Here is a tiny trained network, its code and every weight. The questions are about switching its units off for an input and a class, where a switched-off unit gives its printed mean instead of its output.

import numpy as np


def w(rows, s, z=0):
    codes = np.array(rows[::2]) - 128.0
    scale = np.full(codes.shape[1], s)
    scale[-1] = z or s
    return codes * scale


def f(y):
    return np.maximum(y, 0)


def log_softmax(a):
    a = a - a.max(-1, keepdims=True)
    return a - np.log(np.exp(a).sum(-1, keepdims=True))


def net(x, mask):
    res = np.array(x, float).reshape(1, 4) / 4 @ E
    y = f(res @ A[0][:, :-1].T + A[0][:, -1])
    res = res + np.where(mask, y, B[0][:, -1]) @ B[0][:, :-1]
    return log_softmax(res[-1] @ U[:, :-1].T + U[:, -1])


A, B = {}, {}
E = w([
[128,129,125,127],'x0',
[160,215,109,225],'x1',
[19,98,200,203],'x2',
[211,2,130,181],'x3',
],0.0068)
A[0] = w([
[59,95,141,16,42],'N0',
[81,130,157,148,157],'N1',
[67,206,124,89,12],'N2',
[181,103,131,197,60],'N3',
[11,134,161,177,123],'N4',
[69,224,133,76,22],'N5',
[142,143,117,104,131],'N6',
[84,97,122,57,10],'N7',
[217,208,104,32,138],'N8',
[140,246,104,226,20],'N9',
],0.013,0.0014)
B[0] = w([
[158,213,158,72,224],'N0',
[96,129,87,159,188],'N1',
[142,43,131,108,221],'N2',
[121,78,144,74,190],'N3',
[127,153,72,240,255],'N4',
[154,31,143,110,237],'N5',
[122,140,119,151,151],'N6',
[126,163,153,71,183],'N7',
[84,140,85,249,232],'N8',
[137,205,175,29,244],'N9',
],0.022,0.0087)
U = w([
[96,150,80,209,9],'0',
[133,195,160,78,249],'1',
[147,1,135,116,156],'2',
],0.015,0.0015)

Each question gives the input, the list of numbers given to net, and the class t.
The units are the neurons (one row each of A and B). Each row of codes is followed by its name. A weight is (code - 128) times the scale printed after its matrix; where a second scale follows, it is the last column's (A, B and U).
mask holds one flag per neuron, in row order. A switched-off neuron (its flag False) gives its mean, the last column of its row in B, instead of its output. The means were averaged over made-up inputs and are rounded, as every weight is.
A unit's drop is (log p(t) with every unit on - log p(t) with that unit switched off) / (log p(t) with every unit on - log p(t) with every unit switched off).
The circuit of an input: a set's keep is (log p(t) with only the set's units on - log p(t) with every unit switched off) / (log p(t) with every unit on - log p(t) with every unit switched off). Starting from all 10 units, units are removed one at a time, each time the one whose removal leaves the highest keep (on an exact tie, the one counted first), for as long as the keep stays at least 0.8.
units of the circuit, in order: the units of the circuit, biggest drop first
unit that matters most: the unit with the biggest drop
top k neurons: the k neurons with the biggest drops, biggest first
drop of u: that unit's drop, to one decimal
input [-8,-8,8,1], class 0: top 3 neurons -> [N4 N9 N1]
input [-5,6,3,5], class 1: unit that matters most -> N5
input [-4,-7,-8,8], class 0: top 3 neurons -> [N8 N5 N9]
input [2,1,1,3], class 2: top 2 neurons -> [N9 N4]
input [-8,8,-7,7], class 1: top 2 neurons -> [N9 N4]
input [-4,-4,6,-7], class 2: top 3 neurons -> [N5 N2 N8]
input [8,3,-3,5], class 2: top 4 neurons -> [N4 N0 N9 N3]
input [-6,-8,5,0], class 1: top 2 neurons -> [N0 N8]
input [-1,-7,-1,7], class 1: top 3 neurons -> [N5 N2 N0]
input [1,-6,7,-8], class 2: top 4 neurons -> [N5 N2 N8 N9]
input [3,-7,8,-4], class 0: top 2 neurons -> [N4 N9]
input [3,3,-4,-8], class 2: top 2 neurons -> [N5 N2]
input [2,-6,2,6], class 1: drop of N3 -> 0.0
input [4,2,2,-7], class 2: units of the circuit, in order -> [N5]
input [1,-2,2,-5], class 2: drop of N5 -> 0.2
input [3,-6,-7,-7], class 0: drop of N0 -> 0.3
